Below are the code and all the weights of a small trained network. Each question names an input and a class and asks about switching units off, where a switched-off unit gives its printed mean instead of its output.

import numpy as np


def w(rows, s, z=0):
    codes = np.array(rows[::2]) - 128.0
    scale = np.full(codes.shape[1], s)
    scale[-1] = z or s
    return codes * scale


def f(y):
    return y / 2 * (1 + np.tanh(0.7978845608 * (y + 0.044715 * y**3)))


def log_softmax(a):
    a = a - a.max(-1, keepdims=True)
    return a - np.log(np.exp(a).sum(-1, keepdims=True))


def net(x, mask):
    res = np.array(x, float).reshape(1, 4) / 4 @ E
    y = f(res @ A[0][:, :-1].T + A[0][:, -1])
    res = res + np.where(mask, y, B[0][:, -1]) @ B[0][:, :-1]
    return log_softmax(res[-1] @ U[:, :-1].T + U[:, -1])


A, B = {}, {}
E = w([
[190,87,126,134,133,156,88,58,120,184,139],'x0',
[130,115,42,135,200,80,129,97,171,181,178],'x1',
[172,160,189,121,157,54,183,104,77,110,74],'x2',
[133,117,184,247,105,89,78,138,221,209,80],'x3',
],0.013)
A[0] = w([
[74,131,49,76,102,218,122,119,153,113,215,209],'N0',
[178,155,204,179,64,146,90,134,157,125,27,132],'N1',
[159,125,134,179,136,51,151,93,195,185,149,180],'N2',
[71,132,168,222,82,82,133,211,175,102,91,203],'N3',
[176,129,92,117,255,99,130,55,123,121,106,137],'N4',
[130,134,62,29,124,158,218,125,108,99,146,142],'N5',
[74,202,91,101,116,114,189,171,133,104,65,112],'N6',
[72,130,150,156,59,166,138,162,100,43,151,85],'N7',
[166,46,159,96,126,179,123,41,116,183,159,253],'N8',
[207,157,158,135,159,89,253,131,108,178,63,168],'N9',
],0.009,0.0041)
B[0] = w([
[228,65,94,119,108,160,190,201,210,59,115,251],'N0',
[219,186,91,211,40,158,205,175,188,131,86,237],'N1',
[115,125,129,61,137,2,84,46,103,212,135,217],'N2',
[193,150,126,226,17,130,117,128,183,163,42,251],'N3',
[197,79,128,146,172,148,166,129,162,140,93,190],'N4',
[111,82,58,130,189,177,193,149,89,87,179,232],'N5',
[64,93,170,186,136,56,104,72,69,108,158,197],'N6',
[103,139,168,139,109,92,87,54,170,142,83,204],'N7',
[161,148,143,163,69,114,126,102,212,169,71,207],'N8',
[130,99,132,247,105,153,127,153,149,138,91,202],'N9',
],0.0093,0.015)
U = w([
[176,188,127,70,173,78,125,88,115,146,98,5],'0',
[34,114,124,137,151,93,93,111,77,90,160,142],'1',
[114,97,95,101,204,132,201,179,107,96,205,101],'2',
[105,234,145,98,168,130,69,124,111,169,179,4],'3',
[184,116,126,172,53,142,167,163,181,152,81,192],'4',
[93,197,171,169,80,121,125,106,107,153,188,28],'5',
[68,119,186,143,135,2,119,17,145,231,127,162],'6',
],0.0093,0.0037)

Each question gives the input, the list of numbers given to net, and the class t.
The units are the neurons (one row each of A and B). Each row of codes is followed by its name. A weight is (code - 128) times the scale printed after its matrix; where a second scale follows, it is the last column's (A, B and U).
mask holds one flag per neuron, in row order. A switched-off neuron (its flag False) gives its mean, the last column of its row in B, instead of its output. The means were averaged over made-up inputs and are rounded, as every weight is.
A unit's drop is (log p(t) with every unit on - log p(t) with that unit switched off) / (log p(t) with every unit on - log p(t) with every unit switched off).
The circuit of an input: a set's keep is (log p(t) with only the set's units on - log p(t) with every unit switched off) / (log p(t) with every unit on - log p(t) with every unit switched off). Starting from all 10 units, units are removed one at a time, each time the one whose removal leaves the highest keep (on an exact tie, the one counted first), for as long as the keep stays at least 0.8.
units of the circuit, in order: the units of the circuit, biggest drop first
top k neurons: the k neurons with the biggest drops, biggest first
drop when u is switched off: that unit's drop, to one decimal
input [-3,2,8,0], class 6: units of the circuit, in order	N0
input [-4,3,0,1], class 6: units of the circuit, in order	N1, N0
input [6,2,1,-1], class 6: units of the circuit, in order	N1, N0
input [2,4,4,-5], class 2: top 3 neurons	N3, N5, N1
input [5,1,1,4], class 6: top 3 neurons	N2, N0, N3
input [1,3,-4,4], class 6: top 2 neurons	N2, N1
input [3,-8,-2,-8], class 2: top 2 neurons	N5, N3
input [-7,-2,8,-6], class 1: top 2 neurons	N6, N0
input [-8,5,0,6], class 6: top 2 neurons	N2, N0
input [-6,6,-3,4], class 6: top 2 neurons	N2, N1
input [-2,4,2,8], class 6: top 2 neurons	N2, N0
input [-3,-3,5,-6], class 2: drop when N0 is switched off	-0.1
input [0,2,5,-2], class 2: drop when N3 is switched off	0.5
input [0,8,6,-2], class 6: units of the circuit, in order	N0
input [1,-4,-1,-5], class 2: drop when N3 is switched off	0.2
input [-6,2,2,-1], class 1: drop when N1 is switched off	0.2
